Below is a small trained network, with its code and all its weights. Each question gives an input and a class and asks what happens when units are switched off, that is, made to give their printed mean instead of their output.

import numpy as np


def w(rows, s, z=0):
    codes = np.array(rows[::2]) - 128.0
    scale = np.full(codes.shape[1], s)
    scale[-1] = z or s
    return codes * scale


def f(y):
    return np.maximum(y, 0)


def log_softmax(a):
    a = a - a.max(-1, keepdims=True)
    return a - np.log(np.exp(a).sum(-1, keepdims=True))


def net(x, mask):
    res = np.array(x, float).reshape(1, 5) / 4 @ E
    y = f(res @ A[0][:, :-1].T + A[0][:, -1])
    res = res + np.where(mask, y, B[0][:, -1]) @ B[0][:, :-1]
    return log_softmax(res[-1] @ U[:, :-1].T + U[:, -1])


A, B = {}, {}
E = w([
[210,122,66,141,227,149],'x0',
[174,205,94,89,42,229],'x1',
[208,76,203,157,91,133],'x2',
[45,125,73,254,155,154],'x3',
[48,67,155,80,134,219],'x4',
],0.0098)
A[0] = w([
[169,62,199,74,167,137,179],'n0',
[164,136,187,52,100,92,187],'n1',
[85,134,146,156,169,144,63],'n2',
[170,128,100,143,166,197,191],'n3',
[180,149,140,131,176,68,162],'n4',
[59,110,144,152,211,120,165],'n5',
[185,132,175,119,155,118,171],'n6',
[161,139,146,123,151,85,208],'n7',
[156,127,61,148,141,181,172],'n8',
[114,167,136,147,40,172,226],'n9',
[61,133,152,124,60,117,254],'n10',
[169,202,164,109,106,65,220],'n11',
[150,144,102,157,171,231,169],'n12',
[158,175,111,158,151,53,80],'n13',
[66,91,95,131,176,96,158],'n14',
[178,106,151,98,180,105,215],'n15',
[153,96,118,76,106,93,47],'n16',
[123,121,110,143,143,196,183],'n17',
[5,98,122,174,161,147,207],'n18',
[134,112,150,203,134,72,212],'n19',
[91,93,90,127,167,127,89],'n20',
[102,203,124,63,76,227,215],'n21',
[106,152,204,123,67,108,181],'n22',
[181,196,95,141,155,79,143],'n23',
],0.014,0.0042)
B[0] = w([
[161,82,227,127,137,152,214],'n0',
[81,24,141,82,145,201,228],'n1',
[99,143,119,124,141,92,165],'n2',
[228,176,159,31,116,61,189],'n3',
[188,79,89,169,166,87,191],'n4',
[70,150,189,184,232,51,219],'n5',
[160,47,136,83,144,123,182],'n6',
[190,49,104,153,180,127,179],'n7',
[233,207,153,52,138,141,188],'n8',
[83,175,109,111,23,179,216],'n9',
[40,130,108,202,79,161,214],'n10',
[134,62,60,147,112,129,213],'n11',
[193,247,186,52,115,99,198],'n12',
[155,134,28,178,162,63,182],'n13',
[50,134,137,178,182,88,205],'n14',
[152,46,155,115,197,97,194],'n15',
[83,88,144,102,174,132,164],'n16',
[125,230,174,88,167,123,176],'n17',
[34,241,192,175,170,71,247],'n18',
[190,147,124,244,115,140,202],'n19',
[114,163,118,154,122,96,175],'n20',
[77,157,103,41,107,184,249],'n21',
[85,72,126,155,41,173,211],'n22',
[147,109,1,122,185,82,198],'n23',
],0.0085,0.016)
U = w([
[138,168,146,245,54,161,82],'0',
[121,18,192,104,164,145,35],'1',
[136,215,119,35,142,144,254],'2',
[187,123,239,111,133,109,88],'3',
[161,98,8,160,167,83,223],'4',
[19,179,185,204,199,80,179],'5',
[43,132,94,108,43,199,19],'6',
],0.011,0.0016)

Each question gives the input, the list of numbers given to net, and the class t.
The units are the neurons (one row each of A and B). Each row of codes is followed by its name. A weight is (code - 128) times the scale printed after its matrix; where a second scale follows, it is the last column's (A, B and U).
mask holds one flag per neuron, in row order. A switched-off neuron (its flag False) gives its mean, the last column of its row in B, instead of its output. The means were averaged over made-up inputs and are rounded, as every weight is.
A unit's drop is (log p(t) with every unit on - log p(t) with that unit switched off) / (log p(t) with every unit on - log p(t) with every unit switched off).
The circuit of an input: a set's keep is (log p(t) with only the set's units on - log p(t) with every unit switched off) / (log p(t) with every unit on - log p(t) with every unit switched off). Starting from the 12 units with the biggest drops (on a tie, the unit counted first), units are removed one at a time, each time the one whose removal leaves the highest keep (on an exact tie, the one counted first), for as long as the keep stays at least 0.8.
units of the circuit, in order: the units of the circuit, biggest drop first
top k neurons: the k neurons with the biggest drops, biggest first
drop of u: that unit's drop, to one decimal
input [-8,4,0,6,6], class 6: units of the circuit, in order : [n9]
input [0,3,0,6,-5], class 4: units of the circuit, in order : [n23, n18]
input [3,7,-2,-2,-6], class 4: top 2 neurons : [n23, n11]
input [-1,7,3,-8,-2], class 1: top 3 neurons : [n1, n6, n0]
input [-1,4,7,3,7], class 6: top 3 neurons : [n9, n10, n5]
input [5,8,-3,5,-8], class 2: top 2 neurons : [n12, n8]
input [-3,-3,7,-2,-6], class 4: top 2 neurons : [n13, n19]
input [-4,0,-3,-8,1], class 1: top 2 neurons : [n1, n0]
input [-7,0,-5,-1,2], class 6: drop of n17 : 0.0
input [2,-2,-1,-3,3], class 1: drop of n18 : 0.1
input [6,-5,6,6,-3], class 4: drop of n13 : 0.1
